Where the symbols take the items:
ke: q910->q61, q415->q777, q115->q44, q962->q233, q862->q444, q545->q862, q246->q941, q929->q545, q38->q812, q37->q246, q331->q415, q201->q803, q474->q470, q61->q37, q623->q481, q812->q890, q607->q368, q923->q631, q850->q531, q803->q449, q233->q477, q292->q680, q369->q46, q301->q369, q44->q201, q680->q235, q449->q115, q368->q24, q187->q929, q890->q878, q481->q923, q845->q338, q657->q668, q65->q301, q235->q759, q470->q657, q58->q607, q477->q53, q24->q536, q483->q970, q970->q331, q611->q474, q631->q212, q548->q38, q3->q845, q354->q65, q536->q58, q212->q623, q941->q910, q668->q611, q53->q550, q878->q548, q759->q603, q444->q187, q777->q483, q46->q354, q338->q850, q603->q292, q531->q3, q550->q962
ru: q910->q545, q115->q536, q962->q657, q862->q623, q545->q212, q246->q187, q929->q631, q38->q3, q37->q444, q201->q607, q474->q46, q61->q862, q623->q777, q812->q845, q923->q970, q850->q44, q803->q368, q233->q668, q292->q962, q44->q58, q680->q233, q449->q24, q187->q923, q890->q338, q481->q483, q845->q449, q657->q65, q235->q477, q470->q354, q477->q611, q611->q369, q631->q331, q548->q531, q3->q803, q212->q415, q941->q929, q668->q301, q53->q474, q878->q850, q759->q53, q444->q481, q338->q115, q603->q550, q531->q201, q550->q470
si: q115->q470, q962->q444, q38->q235, q201->q668, q474->q212, q812->q759, q607->q301, q850->q962, q803->q611, q233->q187, q292->q37, q369->q331, q301->q970, q44->q657, q680->q246, q449->q474, q368->q369, q890->q603, q845->q53, q657->q481, q65->q483, q235->q941, q470->q623, q58->q65, q477->q929, q24->q46, q611->q631, q548->q680, q3->q477, q354->q777, q536->q354, q668->q923, q53->q545, q878->q292, q759->q910, q46->q415, q338->q550, q603->q61, q531->q233, q550->q862
bo: q910->q759, q415->q46, q962->q850, q862->q550, q545->q53, q246->q680, q929->q477, q37->q292, q331->q369, q474->q449, q61->q603, q623->q470, q923->q668, q233->q531, q292->q878, q369->q368, q301->q607, q680->q548, q187->q233, q481->q657, q657->q44, q65->q58, q235->q38, q470->q115, q477->q3, q483->q65, q970->q301, q611->q803, q631->q611, q354->q536, q212->q474, q941->q235, q668->q201, q53->q845, q759->q812, q444->q962, q777->q354, q46->q24, q603->q890, q550->q338
su: q415->q212, q115->q338, q962->q292, q862->q61, q545->q910, q929->q941, q331->q631, q201->q531, q474->q53, q623->q862, q607->q201, q923->q187, q850->q878, q803->q3, q233->q680, q369->q611, q301->q668, q44->q850, q449->q845, q368->q803, q187->q246, q481->q444, q845->q812, q657->q962, q65->q657, q470->q550, q58->q44, q477->q235, q24->q449, q483->q481, q970->q923, q611->q477, q631->q929, q3->q38, q354->q470, q536->q115, q212->q545, q668->q233, q53->q759, q444->q37, q777->q623, q46->q474, q338->q890, q531->q548, q550->q603
le: q910->q212, q962->q65, q862->q777, q545->q415, q246->q923, q929->q331, q38->q803, q37->q481, q61->q623, q812->q449, q850->q58, q233->q301, q292->q657, q680->q668, q187->q970, q890->q115, q845->q24, q235->q611, q477->q369, q548->q201, q3->q368, q941->q631, q53->q46, q878->q44, q759->q474, q444->q483, q338->q536, q603->q470, q531->q607, q550->q354

In the rows, 46 means zero.

The rows follow the links: the fewer symbols apart two items are, the more alike their rows tend to be.

Each row is also shifted at random along 3 hidden directions that mean nothing.

Each row, then its item:
65 51 45 52 53 52 46 51 52 37 56 31 43 50 46 51 42 52 48 56 45 53 47 49 45 47 53 48 44 48 38 57 39 45 48 46 51 51 49 44 51 45 44; item q812
43 51 54 43 48 47 39 48 38 48 43 47 47 51 46 45 43 43 56 46 41 50 42 52 43 49 47 48 42 52 47 32 44 46 51 44 47 33 52 45 51 49 50; item q941
57 49 49 50 55 50 51 55 41 49 42 44 39 53 43 54 50 41 47 51 41 52 45 53 43 42 40 53 38 48 42 44 42 48 48 44 45 59 50 42 51 49 43; item q910
47 53 49 43 49 50 39 48 41 45 50 40 47 52 47 49 37 48 57 49 45 50 43 50 44 47 50 47 47 54 44 36 40 43 52 45 50 36 49 45 50 42 49; item q235
46 42 47 52 49 39 55 46 49 48 40 54 43 43 43 49 55 41 40 40 46 41 44 45 43 45 43 47 42 35 48 45 50 49 46 44 35 61 44 45 45 47 40; item q481
46 45 42 39 38 47 49 46 49 53 38 58 42 48 49 44 45 43 35 51 41 47 51 41 47 45 29 47 44 53 50 55 52 55 39 50 55 38 42 46 44 54 49; item q24
56 49 40 48 46 43 48 42 42 50 49 40 39 45 53 45 45 53 41 43 41 36 44 40 47 42 48 45 55 51 43 53 50 58 50 55 51 44 42 47 46 43 45; item q369
47 48 50 47 47 47 54 57 48 50 30 62 42 53 36 58 51 34 41 49 42 55 44 52 39 43 27 54 32 44 49 38 45 45 44 43 42 66 49 39 48 53 41; item q61
6 43 51 47 41 44 37 36 33 57 62 26 46 43 55 26 52 61 61 45 56 48 48 53 59 43 69 41 56 46 41 41 44 46 42 48 52 27 49 52 48 41 54; item q415
62 47 46 53 43 33 55 44 52 49 35 59 39 49 51 45 50 41 31 41 37 42 40 41 39 47 35 48 50 41 54 51 54 59 39 51 42 43 38 46 50 54 46; item q483
72 49 45 46 53 46 35 44 44 41 54 34 53 44 56 39 37 54 55 44 43 41 42 54 49 50 66 50 60 56 47 49 43 48 53 50 51 19 50 54 56 38 56; item q477
50 40 42 44 44 52 53 52 44 53 40 50 45 43 45 52 52 44 39 50 47 44 54 50 53 40 38 52 45 53 45 56 49 49 49 48 49 60 46 47 42 39 41; item q474
72 45 45 45 48 50 46 52 48 49 39 53 47 46 48 52 47 42 41 50 41 49 47 56 50 43 43 56 45 54 50 55 45 48 48 47 51 44 50 48 48 43 50; item q53
53 42 47 48 41 39 44 44 53 46 47 50 49 42 53 40 51 46 39 47 50 50 45 53 55 45 52 52 52 44 55 56 45 44 38 46 47 38 46 50 48 42 51; item q470
38 44 41 40 41 49 48 43 43 51 44 48 45 46 47 42 43 48 43 46 43 42 50 36 46 44 36 42 46 53 43 49 52 52 47 49 52 42 40 46 41 50 43; item q368
72 53 42 43 52 52 51 55 51 40 38 52 42 53 38 59 38 39 39 52 34 46 48 40 36 47 30 49 35 52 43 49 47 49 50 47 49 56 47 42 46 52 42; item q38
43 47 46 48 44 41 47 44 40 55 39 50 42 47 51 39 48 47 43 42 37 42 46 43 46 44 40 48 50 51 49 43 52 59 46 51 49 35 43 48 49 51 48; item q331
13 51 55 49 49 47 40 46 41 45 56 36 48 47 41 42 48 49 65 44 56 54 41 51 47 43 57 41 42 38 42 27 37 33 47 40 38 54 51 44 46 45 44; item q37
34 40 46 41 41 53 46 49 54 42 49 48 53 45 39 47 46 46 48 52 55 55 53 48 51 49 45 45 42 44 47 50 42 35 42 40 47 48 48 47 41 48 47; item q338
39 40 39 44 50 51 50 44 47 39 54 37 48 39 39 48 45 50 48 40 50 35 51 34 45 51 48 38 44 41 38 50 49 43 52 44 42 59 43 45 37 44 38; item q201
28 44 47 40 42 49 40 42 54 37 55 41 57 43 41 41 42 48 54 46 56 51 47 44 48 55 55 38 46 40 48 42 42 31 43 39 44 38 48 47 39 45 50; item q850
33 37 51 55 56 54 48 48 35 52 61 22 44 37 45 43 59 57 57 45 53 43 53 53 59 40 66 48 47 40 35 51 42 46 53 45 42 64 52 49 47 36 42; item q212

Start here and follow the symbols in turn, left to right. Where do you end up?
Answers are names.
42 42 41 33 41 50 44 45 39 54 32 61 51 44 46 45 42 42 44 41 41 39 48 46 47 46 36 48 49 60 51 39 52 50 52 48 51 33 46 48 41 46 48
bo ke: q449
35 41 47 42 50 53 47 52 34 56 36 52 48 46 37 52 49 41 54 41 44 42 49 50 44 42 38 51 36 48 43 34 50 46 56 43 42 53 51 44 41 48 41
ke le bo: q46
46 45 38 42 42 45 52 41 48 46 43 52 43 46 46 47 42 46 37 42 42 38 48 32 40 48 34 42 46 45 45 50 53 51 46 49 48 50 38 44 42 52 41
su ru ke ke ke: q536
58 45 51 52 48 42 45 50 48 49 42 50 45 46 48 44 56 45 46 47 47 51 44 57 48 46 52 52 45 40 52 50 45 45 41 43 40 44 51 48 54 47 51
le ke ke su: q923
51 38 40 41 44 54 48 49 50 46 44 49 49 44 45 46 47 47 39 52 45 48 56 45 51 47 40 48 43 51 47 61 48 48 44 46 52 43 45 49 43 49 47
si ru bo ke si: q354
29 51 53 44 43 47 37 46 47 43 56 37 48 49 46 44 42 48 59 53 56 62 43 55 52 47 58 44 48 46 44 38 34 35 42 40 48 42 53 44 47 39 51
bo le su: q338
24 41 44 38 38 47 41 39 51 42 52 46 55 43 44 37 44 49 48 44 56 48 49 41 48 53 49 37 47 40 49 44 47 34 41 44 46 36 44 48 39 48 50
ke si si: q923
73 43 43 59 61 46 52 48 39 51 47 36 41 41 48 48 54 50 41 40 38 34 45 45 43 44 54 51 49 45 42 55 52 59 55 51 43 54 48 50 52 44 42
bo su si: q929
50 41 40 43 50 55 47 45 45 42 51 37 49 41 44 47 45 53 47 45 45 36 54 37 49 46 48 43 45 49 39 56 50 50 53 48 50 51 44 47 41 44 42
su ru ru ke: q24
36 45 45 36 39 44 47 48 52 45 30 73 52 47 37 56 45 32 40 40 49 50 45 47 41 46 27 47 39 42 55 32 48 33 44 40 39 55 46 42 38 45 44
bo le su su: q850
74 56 46 47 52 42 44 48 49 38 40 50 43 54 45 53 36 43 44 44 37 46 37 45 37 47 44 48 48 47 47 41 44 46 50 48 44 44 46 43 51 47 46
le bo si si: q923
44 44 45 35 31 35 42 41 55 49 25 79 52 47 48 43 43 34 32 41 44 48 41 46 44 51 28 47 50 47 66 40 52 43 36 46 43 26 43 47 43 51 54
ru bo su: q44
62 49 45 56 50 37 49 40 44 49 47 42 40 44 56 41 49 51 41 39 40 36 40 40 42 46 51 45 54 41 47 50 51 58 44 52 45 40 42 48 53 48 45
ke bo su bo: q803
